Below is a small trained network, with its code and all its weights. Each question gives an input and a target symbol and asks what happens when units are switched off, that is, made to give their printed mean instead of their output.

import numpy as np


def w(rows, s, z=0):
    codes = np.array(rows[::2]) - 128.0
    scale = np.full(codes.shape[1], s)
    scale[-1] = z or s
    return codes * scale


def f(y):
    return y / 2 * (1 + np.tanh(0.7978845608 * (y + 0.044715 * y**3)))


def softmax(a):
    e = np.exp(a - a.max(-1, keepdims=True))
    return e / e.sum(-1, keepdims=True)


def log_softmax(a):
    a = a - a.max(-1, keepdims=True)
    return a - np.log(np.exp(a).sum(-1, keepdims=True))


def net(x, mask):
    ids = ['αβγεζηλμξπτφψω'.index(c) for c in x.split()]
    T = len(ids)
    res = E[ids] + P[:T]
    u = 0
    for l in range(3):
        r = res
        for j in range(2):
            rows = slice(2 * j, 2 * j + 2)
            q, k, v = (r @ M[l][rows].T for M in (Q, K, V))
            z = softmax(np.where(np.tri(T) > 0, q @ k.T / 2**0.5, -1e9)) @ v
            o = O[l][rows]
            res = res + np.where(mask[u + j], z, o[:, -1]) @ o[:, :-1]
        u += 2
        y = f(res @ A[l][:, :-1].T + A[l][:, -1])
        res = res + np.where(mask[u : u + 12], y, B[l][:, -1]) @ B[l][:, :-1]
        u += 12
    return log_softmax(res[-1] @ U[:, :-1].T + U[:, -1])


Q, K, V, O, A, B = {}, {}, {}, {}, {}, {}
E = w([
[125,114,193,72,78,148,111],'α',
[29,81,155,145,71,47,181],'β',
[104,113,111,78,117,172,92],'γ',
[123,205,249,174,100,177,69],'ε',
[162,102,186,70,100,209,119],'ζ',
[112,89,78,49,138,123,127],'η',
[146,86,83,157,63,124,198],'λ',
[153,89,177,80,124,145,103],'μ',
[79,163,161,109,97,158,144],'ξ',
[204,198,218,118,70,128,103],'π',
[108,213,141,189,136,188,139],'τ',
[235,134,155,124,81,78,161],'φ',
[67,122,132,120,130,156,120],'ψ',
[242,115,41,127,176,180,181],'ω',
],0.018)
P = w([
[168,150,157,86,246,49,137],'0',
[143,159,117,85,112,192,148],'1',
[146,126,52,222,124,89,85],'2',
[191,62,188,214,120,128,144],'3',
[126,191,134,108,113,187,162],'4',
[161,131,56,215,127,92,96],'5',
[159,53,176,201,125,128,112],'6',
],0.013)
Q[0] = w([
[113,253,190,57,102,146,52],'0.h1',
[167,78,151,216,196,57,125],'0.h1',
[245,122,94,243,67,136,79],'0.h2',
[93,140,207,59,122,126,159],'0.h2',
],0.0069)
K[0] = w([
[200,245,164,209,100,141,157],'0.h1',
[51,101,118,2,190,113,30],'0.h1',
[193,131,101,69,163,169,83],'0.h2',
[119,98,222,149,41,97,140],'0.h2',
],0.0081)
V[0] = w([
[157,114,85,112,106,87,254],'0.h1',
[191,195,133,129,85,83,107],'0.h1',
[124,146,148,125,158,140,90],'0.h2',
[157,169,125,117,132,147,94],'0.h2',
],0.0081)
O[0] = w([
[144,167,119,187,109,104,218,17],'0.h1',
[148,182,190,68,84,22,152,249],'0.h1',
[102,156,189,122,156,69,153,207],'0.h2',
[2,196,189,197,205,78,197,243],'0.h2',
],0.0062,0.0015)
A[0] = w([
[97,123,133,100,93,100,209,51],'0.n1',
[116,26,128,60,128,87,184,115],'0.n2',
[86,63,114,122,213,59,219,177],'0.n3',
[67,183,12,113,139,202,165,75],'0.n4',
[51,100,162,158,74,127,155,206],'0.n5',
[143,125,114,106,100,158,184,28],'0.n6',
[108,176,73,177,53,46,89,125],'0.n7',
[127,153,118,175,82,48,169,139],'0.n8',
[43,145,138,219,172,73,147,3],'0.n9',
[185,168,89,143,187,95,2,139],'0.n10',
[114,36,27,174,182,128,79,158],'0.n11',
[92,183,215,112,183,191,125,61],'0.n12',
],0.009,0.0039)
B[0] = w([
[170,150,175,93,111,81,102,143],'0.n1',
[146,254,94,142,203,193,134,178],'0.n2',
[196,147,58,89,197,143,85,202],'0.n3',
[116,130,96,138,43,53,234,192],'0.n4',
[229,100,136,151,43,140,94,243],'0.n5',
[162,106,96,78,75,82,91,127],'0.n6',
[35,95,47,65,126,167,162,192],'0.n7',
[96,7,125,97,192,167,87,202],'0.n8',
[167,172,136,145,112,197,121,158],'0.n9',
[123,158,185,126,103,43,223,192],'0.n10',
[124,203,33,138,120,33,93,227],'0.n11',
[135,90,4,46,226,145,121,254],'0.n12',
],0.0069,0.0046)
Q[1] = w([
[73,72,194,180,126,149,2],'1.h1',
[98,208,142,196,240,143,60],'1.h1',
[189,137,84,54,78,199,121],'1.h2',
[115,60,162,231,204,104,17],'1.h2',
],0.0062)
K[1] = w([
[33,120,171,135,136,147,125],'1.h1',
[111,231,116,53,151,119,104],'1.h1',
[151,254,170,147,125,146,172],'1.h2',
[89,52,144,77,134,80,69],'1.h2',
],0.0076)
V[1] = w([
[185,151,215,93,85,158,49],'1.h1',
[180,158,163,190,155,108,194],'1.h1',
[110,52,109,96,140,62,126],'1.h2',
[141,165,186,254,198,155,156],'1.h2',
],0.004)
O[1] = w([
[176,79,97,105,95,94,11,68],'1.h1',
[60,215,255,243,167,19,153,125],'1.h1',
[171,55,81,176,136,140,51,166],'1.h2',
[147,155,94,80,168,209,177,5],'1.h2',
],0.0044,0.0026)
A[1] = w([
[67,56,96,142,87,202,134,117],'1.n1',
[175,143,185,133,164,93,82,1],'1.n2',
[82,220,83,99,162,162,88,151],'1.n3',
[151,84,113,27,99,168,113,107],'1.n4',
[137,162,140,247,74,149,104,173],'1.n5',
[115,59,196,175,46,175,75,119],'1.n6',
[102,115,184,149,54,154,95,100],'1.n7',
[145,90,113,93,31,123,131,156],'1.n8',
[100,112,240,140,188,75,145,109],'1.n9',
[219,113,185,200,2,215,102,134],'1.n10',
[165,105,136,166,198,135,152,84],'1.n11',
[170,133,101,134,139,183,59,43],'1.n12',
],0.0097,0.0048)
B[1] = w([
[105,51,90,214,131,138,118,179],'1.n1',
[10,94,70,172,115,167,179,151],'1.n2',
[122,52,109,134,65,125,80,209],'1.n3',
[121,175,97,211,118,173,49,199],'1.n4',
[155,83,155,64,92,139,25,195],'1.n5',
[142,216,20,123,124,116,138,208],'1.n6',
[109,177,63,108,153,174,145,158],'1.n7',
[51,194,191,221,236,62,177,205],'1.n8',
[182,147,46,144,105,175,77,159],'1.n9',
[115,190,75,77,253,90,155,254],'1.n10',
[96,132,71,113,140,71,69,153],'1.n11',
[147,59,88,176,175,33,200,157],'1.n12',
],0.0066,0.0087)
Q[2] = w([
[119,163,85,74,186,174,91],'2.h1',
[129,124,130,138,106,92,136],'2.h1',
[126,177,124,95,52,136,145],'2.h2',
[73,6,123,116,155,107,113],'2.h2',
],0.014)
K[2] = w([
[120,109,176,208,20,106,138],'2.h1',
[131,128,106,73,166,108,145],'2.h1',
[71,169,143,65,142,181,128],'2.h2',
[118,91,100,247,113,158,112],'2.h2',
],0.011)
V[2] = w([
[118,174,108,229,79,183,202],'2.h1',
[100,83,164,149,252,120,130],'2.h1',
[8,202,156,188,78,174,158],'2.h2',
[141,154,114,108,210,167,191],'2.h2',
],0.0036)
O[2] = w([
[64,184,50,62,123,82,63,57],'2.h1',
[174,24,177,171,128,64,164,172],'2.h1',
[7,12,113,198,158,171,142,3],'2.h2',
[136,167,163,71,254,190,182,184],'2.h2',
],0.0027,0.0038)
A[2] = w([
[174,43,221,192,132,135,46,178],'2.n1',
[131,124,117,136,180,196,64,97],'2.n2',
[198,52,120,182,52,138,156,158],'2.n3',
[166,175,149,111,182,74,189,48],'2.n4',
[146,91,73,139,162,93,188,61],'2.n5',
[122,185,213,115,52,76,114,237],'2.n6',
[112,137,181,101,134,242,169,175],'2.n7',
[180,155,129,102,108,158,121,129],'2.n8',
[93,95,136,113,97,98,140,93],'2.n9',
[118,103,204,164,71,255,161,110],'2.n10',
[102,146,134,115,55,171,101,163],'2.n11',
[156,149,196,57,99,112,169,254],'2.n12',
],0.011,0.0046)
B[2] = w([
[188,175,174,158,14,143,183,159],'2.n1',
[155,77,135,123,78,40,160,244],'2.n2',
[227,88,171,69,178,142,155,177],'2.n3',
[133,27,134,149,73,85,81,254],'2.n4',
[75,197,174,70,106,187,128,251],'2.n5',
[140,155,172,189,156,166,160,175],'2.n6',
[54,148,107,131,35,2,239,140],'2.n7',
[36,106,132,123,191,85,119,152],'2.n8',
[43,36,168,50,153,139,164,135],'2.n9',
[186,158,72,97,217,242,181,145],'2.n10',
[96,137,122,58,19,152,65,157],'2.n11',
[111,48,198,104,165,223,101,152],'2.n12',
],0.0082,0.0079)
U = w([
[174,121,96,76,205,130,101,254],'α',
[155,203,55,254,164,140,134,190],'β',
[77,78,43,216,127,205,80,144],'γ',
[111,69,113,133,43,118,95,66],'ε',
[169,75,63,207,105,142,186,34],'ζ',
[153,169,97,104,107,208,160,114],'η',
[58,86,131,177,101,55,200,92],'λ',
[173,172,106,128,68,91,217,9],'μ',
[172,198,138,180,107,155,186,159],'ξ',
[101,188,180,88,108,190,85,166],'π',
[94,159,71,65,68,148,210,27],'τ',
[105,91,180,196,189,164,106,173],'φ',
[102,83,80,137,176,205,190,97],'ψ',
[129,129,169,57,133,128,241,110],'ω',
],0.0072,0.0045)

Each question gives the input, a string of symbols that net reads in full, and the target symbol t.
The units are the heads (2 rows each of Q, K, V and O) and the neurons (one row each of A and B). Each row of codes is followed by its name. A weight is (code - 128) times the scale printed after its matrix; where a second scale follows, it is the last column's (O, A, B and U).
mask holds one flag per unit, layer by layer, with each layer's heads first. A switched-off unit (its flag False) gives its mean, the last column of its rows in O or B, instead of its output. The means were averaged over made-up inputs and are rounded, as every weight is.
A unit's drop is (log p(t) with every unit on - log p(t) with that unit switched off) / (log p(t) with every unit on - log p(t) with every unit switched off).
The circuit of an input: a set's keep is (log p(t) with only the set's units on - log p(t) with every unit switched off) / (log p(t) with every unit on - log p(t) with every unit switched off). Starting from the 12 units with the biggest drops (on a tie, the unit counted first), units are removed one at a time, each time the one whose removal leaves the highest keep (on an exact tie, the one counted first), for as long as the keep stays at least 0.8.
units of the circuit, in order: the units of the circuit, biggest drop first
unit that matters most: the unit with the biggest drop
top k neurons: the k neurons with the biggest drops, biggest first
k most important neurons of layer l: the k neurons of layer l with the biggest drops, biggest first
input γ γ ψ, target ε: top 2 neurons -> (0.n11 1.n10)
input γ γ ξ β π, target π: top neuron -> (1.n10)
input ξ π λ ξ γ ε β, target α: units of the circuit, in order -> (0.n5 1.n10 0.n9 1.n5)
input λ ζ π γ ξ, target π: units of the circuit, in order -> (0.h1 2.n11 1.n10 2.n12)
input η γ α τ, target α: top 2 neurons -> (1.n10 1.n5)
input φ γ ξ, target γ: top 3 neurons -> (0.n7 1.n1 0.n8)
input β ξ α β α, target β: 2 most important neurons of layer 1 -> (1.n4 1.n8)
input λ μ ω ξ π, target π: units of the circuit, in order -> (0.h1 2.n12)
input γ γ τ, target η: top 3 neurons -> (1.n10 0.n9 0.n7)
input λ γ φ γ μ, target φ: top 2 neurons -> (2.n12 2.n6)
input η η ζ ω, target α: units of the circuit, in order -> (1.n8 2.n3)
input α λ λ, target ψ: top 3 neurons -> (0.n7 2.n3 0.n8)
input α τ λ, target ψ: 3 most important neurons of layer 0 -> (0.n7 0.n8 0.n12)
input ψ ε γ γ, target β: unit that matters most -> 0.h1
input ξ φ γ μ ψ, target φ: top 3 neurons -> (2.n12 0.n1 2.n6)
input β β β ξ τ β φ, target α: top 2 neurons -> (1.n10 1.n5)
input α ψ τ μ ζ, target τ: top 2 neurons -> (2.n7 1.n10)
input γ β ζ φ μ, target φ: 2 most important neurons of layer 2 -> (2.n12 2.n4)
input π γ λ ω τ, target τ: 2 most important neurons of layer 2 -> (2.n7 2.n11)
input γ μ γ ξ, target α: top 3 neurons -> (1.n10 0.n7 0.n5)
input λ γ π ψ ζ β, target ζ: unit that matters most -> 0.n7
input π π ξ ζ, target α: top 2 neurons -> (1.n10 0.n7)
input γ β ψ γ ψ, target β: top 2 neurons -> (1.n8 0.n4)
input β γ γ β π μ, target ξ: top 2 neurons -> (1.n10 2.n1)
input ψ γ φ, target ω: 3 most important neurons of layer 1 -> (1.n10 1.n4 1.n6)
input ψ ω ω λ ξ, target λ: 2 most important neurons of layer 1 -> (1.n8 1.n10)
input ψ τ ξ λ α, target λ: top 2 neurons -> (2.n4 2.n7)
input β γ γ ξ ψ, target β: unit that matters most -> 0.h2
input ω γ β, target ζ: 2 most important neurons of layer 1 -> (1.n10 1.n1)
input ω φ ζ γ φ ψ, target ε: 4 most important neurons of layer 0 -> (0.n7 0.n11 0.n12 0.n9)
